Below are the code and all the weights of a small trained network. Each question names an input and a class and asks about switching units off, where a switched-off unit gives its printed mean instead of its output.

import numpy as np


def w(rows, s, z=0):
    codes = np.array(rows[::2]) - 128.0
    scale = np.full(codes.shape[1], s)
    scale[-1] = z or s
    return codes * scale


def f(y):
    return np.maximum(y, 0)


def log_softmax(a):
    a = a - a.max(-1, keepdims=True)
    return a - np.log(np.exp(a).sum(-1, keepdims=True))


def net(x, mask):
    res = np.array(x, float).reshape(1, 4) / 4 @ E
    y = f(res @ A[0][:, :-1].T + A[0][:, -1])
    res = res + np.where(mask, y, B[0][:, -1]) @ B[0][:, :-1]
    return log_softmax(res[-1] @ U[:, :-1].T + U[:, -1])


A, B = {}, {}
E = w([
[214,195,142,136,125,88,137,172,70,140],'x0',
[131,136,205,6,128,129,203,107,144,99],'x1',
[129,126,128,125,130,128,126,129,128,129],'x2',
[127,128,129,129,125,127,127,127,127,127],'x3',
],0.015)
A[0] = w([
[95,92,75,165,134,149,69,116,143,139,201],'neuron 1',
[255,215,140,131,125,66,143,189,57,139,132],'neuron 2',
[81,93,136,98,136,157,149,87,180,107,146],'neuron 3',
[156,157,200,52,131,113,208,117,129,113,104],'neuron 4',
[22,28,120,126,129,188,111,76,195,113,255],'neuron 5',
[148,143,93,191,118,122,76,164,93,149,168],'neuron 6',
[107,111,171,48,135,146,186,87,163,97,121],'neuron 7',
[150,139,82,192,128,115,78,167,84,148,172],'neuron 8',
[108,111,189,41,142,144,208,93,164,96,121],'neuron 9',
[163,166,194,68,136,105,195,135,115,121,84],'neuron 10',
],0.0086,0.0066)
B[0] = w([
[104,93,90,151,165,160,97,139,167,83,203],'neuron 1',
[206,125,190,145,125,133,136,251,66,127,228],'neuron 2',
[86,150,140,109,117,94,122,99,146,151,186],'neuron 3',
[137,98,139,74,121,162,179,130,107,87,205],'neuron 4',
[9,124,92,118,141,118,94,57,213,122,252],'neuron 5',
[129,150,140,166,151,93,94,131,135,152,204],'neuron 6',
[113,166,176,86,92,87,148,110,112,154,204],'neuron 7',
[133,154,140,165,155,89,84,134,133,147,209],'neuron 8',
[121,167,189,76,91,99,155,115,118,157,217],'neuron 9',
[144,92,129,104,115,170,154,140,109,95,189],'neuron 10',
],0.012,0.018)
U = w([
[84,50,2,164,174,152,79,94,199,72,253],'0',
[187,81,150,93,100,189,203,165,75,49,108],'1',
[155,89,88,149,115,167,153,89,116,136,9],'2',
[178,203,149,191,145,89,83,168,98,181,168],'3',
[79,195,150,77,83,75,150,55,155,174,129],'4',
[133,108,92,144,121,170,147,108,111,133,38],'5',
],0.0085,0.0039)

Each question gives the input, the list of numbers given to net, and the class t.
The units are the neurons (one row each of A and B). Each row of codes is followed by its name. A weight is (code - 128) times the scale printed after its matrix; where a second scale follows, it is the last column's (A, B and U).
mask holds one flag per neuron, in row order. A switched-off neuron (its flag False) gives its mean, the last column of its row in B, instead of its output. The means were averaged over made-up inputs and are rounded, as every weight is.
A unit's drop is (log p(t) with every unit on - log p(t) with that unit switched off) / (log p(t) with every unit on - log p(t) with every unit switched off).
The circuit of an input: a set's keep is (log p(t) with only the set's units on - log p(t) with every unit switched off) / (log p(t) with every unit on - log p(t) with every unit switched off). Starting from all 10 units, units are removed one at a time, each time the one whose removal leaves the highest keep (on an exact tie, the one counted first), for as long as the keep stays at least 0.8.
circuit, biggest first: the units of the circuit, biggest drop first
k most important neurons: the k neurons with the biggest drops, biggest first
drop when u is switched off: that unit's drop, to one decimal
input [2,0,0,6], class 3: circuit, biggest first => (neuron 5)
input [-3,0,-1,-8], class 0: 2 most important neurons => (neuron 9; neuron 7)
input [0,-3,-8,-8], class 0: 3 most important neurons => (neuron 2; neuron 9; neuron 7)
input [0,-7,2,2], class 0: 2 most important neurons => (neuron 2; neuron 1)
input [1,1,4,0], class 1: 3 most important neurons => (neuron 5; neuron 8; neuron 6)
input [0,-8,-5,7], class 0: 2 most important neurons => (neuron 1; neuron 2)
input [0,-4,2,3], class 0: 2 most important neurons => (neuron 2; neuron 9)
input [0,-6,-8,8], class 0: 2 most important neurons => (neuron 2; neuron 1)
input [3,0,-4,2], class 3: 2 most important neurons => (neuron 4; neuron 10)
input [4,0,4,-7], class 3: drop when neuron 1 is switched off => 0.1
input [1,-2,4,-5], class 3: drop when neuron 5 is switched off => 2.4
input [1,3,3,-4], class 1: drop when neuron 5 is switched off => 0.6
input [-1,-1,5,-7], class 0: drop when neuron 1 is switched off => 0.0
input [2,8,4,-4], class 1: most important neuron => (neuron 4)
